Below are the code and all the weights of a small trained network. Each question names an input and a target symbol and asks about switching units off, where a switched-off unit gives its printed mean instead of its output.

import numpy as np


def w(rows, s, z=0):
    codes = np.array(rows[::2]) - 128.0
    scale = np.full(codes.shape[1], s)
    scale[-1] = z or s
    return codes * scale


def f(y):
    return y / 2 * (1 + np.tanh(0.7978845608 * (y + 0.044715 * y**3)))


def softmax(a):
    e = np.exp(a - a.max(-1, keepdims=True))
    return e / e.sum(-1, keepdims=True)


def log_softmax(a):
    a = a - a.max(-1, keepdims=True)
    return a - np.log(np.exp(a).sum(-1, keepdims=True))


def net(x, mask):
    ids = ['αγεζλψ'.index(c) for c in x.split()]
    T = len(ids)
    res = E[ids] + P[:T]
    u = 0
    for l in range(2):
        q, k, v = (res @ M[l].T for M in (Q, K, V))
        z = softmax(np.where(np.tri(T) > 0, q @ k.T / 2**0.5, -1e9)) @ v
        res = res + np.where(mask[u], z, O[l][:, -1]) @ O[l][:, :-1]
        u += 1
        y = f(res @ A[l][:, :-1].T + A[l][:, -1])
        res = res + np.where(mask[u : u + 16], y, B[l][:, -1]) @ B[l][:, :-1]
        u += 16
    return log_softmax(res[-1] @ U[:, :-1].T + U[:, -1])


Q, K, V, O, A, B = {}, {}, {}, {}, {}, {}
E = w([
[112,100,143,134,113,62,94,105],'α',
[150,52,88,154,143,117,114,168],'γ',
[168,78,124,241,119,159,181,163],'ε',
[100,106,108,145,169,105,143,175],'ζ',
[166,154,136,75,132,151,135,116],'λ',
[136,195,159,96,1,55,132,104],'ψ',
],0.025)
P = w([
[158,192,129,149,144,42,126,195],'0',
[99,116,98,99,74,102,167,131],'1',
[115,156,160,147,218,73,102,96],'2',
[64,89,131,94,76,98,180,107],'3',
[90,143,253,138,169,116,69,97],'4',
[40,69,156,84,96,96,186,79],'5',
],0.011)
Q[0] = w([
[144,229,123,178,152,108,2,135],'0.h1',
[92,64,126,49,68,10,136,90],'0.h1',
],0.024)
K[0] = w([
[103,145,64,5,188,108,116,190],'0.h1',
[108,80,127,143,81,44,41,102],'0.h1',
],0.025)
V[0] = w([
[70,156,181,96,170,110,139,86],'0.h1',
[116,38,135,108,145,149,10,179],'0.h1',
],0.012)
O[0] = w([
[188,168,77,134,56,65,88,145,3],'0.h1',
[189,130,176,254,13,248,90,106,44],'0.h1',
],0.0074,0.0022)
A[0] = w([
[119,144,173,160,189,184,119,123,62],'0.n1',
[162,204,36,205,52,128,226,118,1],'0.n2',
[160,217,153,170,154,90,132,132,93],'0.n3',
[107,95,118,45,119,157,113,94,146],'0.n4',
[112,95,108,154,108,185,124,71,79],'0.n5',
[168,90,188,136,200,105,56,150,116],'0.n6',
[117,134,180,144,127,117,91,142,104],'0.n7',
[245,201,105,205,147,76,184,113,131],'0.n8',
[104,145,137,121,152,128,63,80,102],'0.n9',
[117,224,156,189,224,169,19,64,90],'0.n10',
[123,143,88,169,79,107,112,110,128],'0.n11',
[98,199,145,122,129,107,89,133,69],'0.n12',
[115,116,87,120,127,199,122,114,25],'0.n13',
[229,137,93,182,136,135,148,148,139],'0.n14',
[29,150,79,146,100,152,130,135,148],'0.n15',
[75,88,94,107,148,206,134,74,72],'0.n16',
],0.012,0.0042)
B[0] = w([
[66,204,134,98,83,101,80,88,222],'0.n1',
[59,71,54,101,194,100,91,130,156],'0.n2',
[162,108,86,150,165,173,139,92,192],'0.n3',
[107,79,106,154,119,195,78,101,198],'0.n4',
[122,150,51,167,149,109,123,191,188],'0.n5',
[157,128,102,131,204,78,102,129,254],'0.n6',
[121,152,98,124,146,106,108,97,174],'0.n7',
[187,131,181,144,79,178,149,104,202],'0.n8',
[116,129,158,178,133,81,133,98,142],'0.n9',
[2,165,132,141,114,186,134,85,181],'0.n10',
[166,167,164,123,98,83,95,96,208],'0.n11',
[126,116,94,171,183,103,142,137,204],'0.n12',
[132,128,87,131,147,78,159,118,135],'0.n13',
[205,103,186,82,145,167,183,86,198],'0.n14',
[131,127,174,127,131,174,115,190,173],'0.n15',
[134,94,114,153,149,75,142,89,194],'0.n16',
],0.015,0.0058)
Q[1] = w([
[81,172,116,175,207,109,124,90],'1.h1',
[174,164,142,120,5,173,138,194],'1.h1',
],0.025)
K[1] = w([
[99,114,91,162,176,197,181,247],'1.h1',
[249,119,96,148,79,125,26,26],'1.h1',
],0.019)
V[1] = w([
[150,141,86,103,118,255,147,164],'1.h1',
[156,150,59,70,106,115,123,119],'1.h1',
],0.0079)
O[1] = w([
[39,137,3,227,123,177,115,202,2],'1.h1',
[104,142,196,139,100,115,49,120,86],'1.h1',
],0.004,0.0094)
A[1] = w([
[145,80,167,53,174,131,110,157,25],'1.n1',
[142,206,211,152,71,244,166,99,54],'1.n2',
[106,188,57,117,35,206,128,142,141],'1.n3',
[223,115,149,195,150,132,182,148,61],'1.n4',
[66,146,84,154,165,154,148,98,87],'1.n5',
[125,128,182,140,57,127,107,186,254],'1.n6',
[238,146,139,114,145,106,157,203,106],'1.n7',
[106,161,132,188,136,185,83,192,153],'1.n8',
[165,182,187,150,145,144,75,142,94],'1.n9',
[50,102,174,154,104,175,167,141,185],'1.n10',
[113,111,122,77,81,100,133,147,108],'1.n11',
[55,139,182,120,117,213,149,101,13],'1.n12',
[208,53,148,105,79,178,182,156,105],'1.n13',
[156,120,137,105,86,186,122,154,211],'1.n14',
[174,113,127,104,199,121,129,58,114],'1.n15',
[214,111,122,171,193,131,169,139,155],'1.n16',
],0.011,0.0043)
B[1] = w([
[146,177,116,134,80,104,128,70,166],'1.n1',
[146,155,65,125,51,117,94,118,157],'1.n2',
[9,85,116,205,62,147,214,89,139],'1.n3',
[71,162,81,103,121,80,103,149,198],'1.n4',
[173,84,165,98,118,136,122,161,175],'1.n5',
[167,135,143,163,64,124,133,163,146],'1.n6',
[118,129,69,165,55,151,117,107,178],'1.n7',
[100,185,103,85,154,116,118,176,146],'1.n8',
[137,88,114,109,176,159,193,144,172],'1.n9',
[142,146,132,123,178,148,81,120,157],'1.n10',
[128,99,116,97,107,203,117,98,154],'1.n11',
[173,145,110,170,146,85,168,107,146],'1.n12',
[154,90,188,118,160,108,131,153,161],'1.n13',
[91,118,154,164,90,105,168,159,134],'1.n14',
[102,135,125,139,144,157,133,202,248],'1.n15',
[166,162,161,127,135,151,125,50,223],'1.n16',
],0.015,0.019)
U = w([
[172,140,187,154,67,132,163,89,138],'α',
[159,254,70,212,132,154,155,35,131],'γ',
[139,119,208,182,242,152,188,40,254],'ε',
[78,190,142,158,127,130,118,200,129],'ζ',
[69,140,125,187,114,172,193,55,18],'λ',
[55,144,84,17,115,116,96,76,97],'ψ',
],0.0044)

Each question gives the input, a string of symbols that net reads in full, and the target symbol t.
The units are the heads (2 rows each of Q, K, V and O) and the neurons (one row each of A and B). Each row of codes is followed by its name. A weight is (code - 128) times the scale printed after its matrix; where a second scale follows, it is the last column's (O, A, B and U).
mask holds one flag per unit, layer by layer, with each layer's heads first. A switched-off unit (its flag False) gives its mean, the last column of its rows in O or B, instead of its output. The means were averaged over made-up inputs and are rounded, as every weight is.
A unit's drop is (log p(t) with every unit on - log p(t) with that unit switched off) / (log p(t) with every unit on - log p(t) with every unit switched off).
The circuit of an input: a set's keep is (log p(t) with only the set's units on - log p(t) with every unit switched off) / (log p(t) with every unit on - log p(t) with every unit switched off). Starting from the 12 units with the biggest drops (on a tie, the unit counted first), units are removed one at a time, each time the one whose removal leaves the highest keep (on an exact tie, the one counted first), for as long as the keep stays at least 0.8.
units of the circuit, in order: the units of the circuit, biggest drop first
unit that matters most: the unit with the biggest drop
k most important neurons: the k neurons with the biggest drops, biggest first
top k neurons in layer l: the k neurons of layer l with the biggest drops, biggest first
drop when u is switched off: that unit's drop, to one decimal
input γ α α, target ε: units of the circuit, in order => [1.n4, 1.n7]
input γ α λ γ γ, target ζ: top 2 neurons in layer 0 => [0.n1, 0.n10]
input λ α γ ψ ψ, target ε: units of the circuit, in order => [1.n7, 1.n4]
input λ ζ γ ζ, target ζ: top 2 neurons in layer 1 => [1.n8, 1.n16]
input λ ε ε ψ γ ψ, target ψ: units of the circuit, in order => [0.h1]
input ψ α ζ ζ λ, target γ: units of the circuit, in order => [1.n12, 0.n10]
input ε λ α ε ε, target ζ: top 2 neurons in layer 1 => [1.n16, 1.n15]
input ε ψ ζ, target γ: 2 most important neurons => [1.n2, 0.n8]
input ζ ζ ψ α ζ, target ζ: units of the circuit, in order => [1.n16, 0.n14]
input λ ζ γ, target γ: 2 most important neurons => [0.n6, 1.n16]
input γ γ λ α γ, target ζ: 2 most important neurons => [0.n10, 0.n5]
input ζ ζ ε ψ ψ, target ε: 2 most important neurons => [0.n12, 0.n3]
input ψ ψ ζ ε ζ ζ, target ε: units of the circuit, in order => [1.n4, 0.h1]
input ψ ψ ζ ψ ε γ, target ε: unit that matters most => 0.n1
input λ ζ γ ψ ε, target γ: 3 most important neurons => [1.n2, 0.n14, 1.n12]
input ψ ε ζ, target γ: 3 most important neurons => [0.n8, 1.n2, 1.n16]
input ζ ε ε ζ λ α, target α: 2 most important neurons => [1.n6, 0.n6]
input γ ζ ζ λ, target λ: top 2 neurons in layer 0 => [0.n5, 0.n6]
input ψ γ α, target γ: top 3 neurons in layer 0 => [0.n8, 0.n3, 0.n2]
input α ζ ζ α, target α: most important neuron => [1.n6]
input ζ ζ γ λ, target λ: 2 most important neurons => [1.n3, 0.n6]
input ψ γ ψ ε λ, target γ: 2 most important neurons => [1.n2, 0.n8]
input ε ζ ε ζ ε, target ζ: top 2 neurons in layer 1 => [1.n16, 1.n9]
input ψ ψ λ ζ, target ψ: drop when 0.n6 is switched off => 0.0
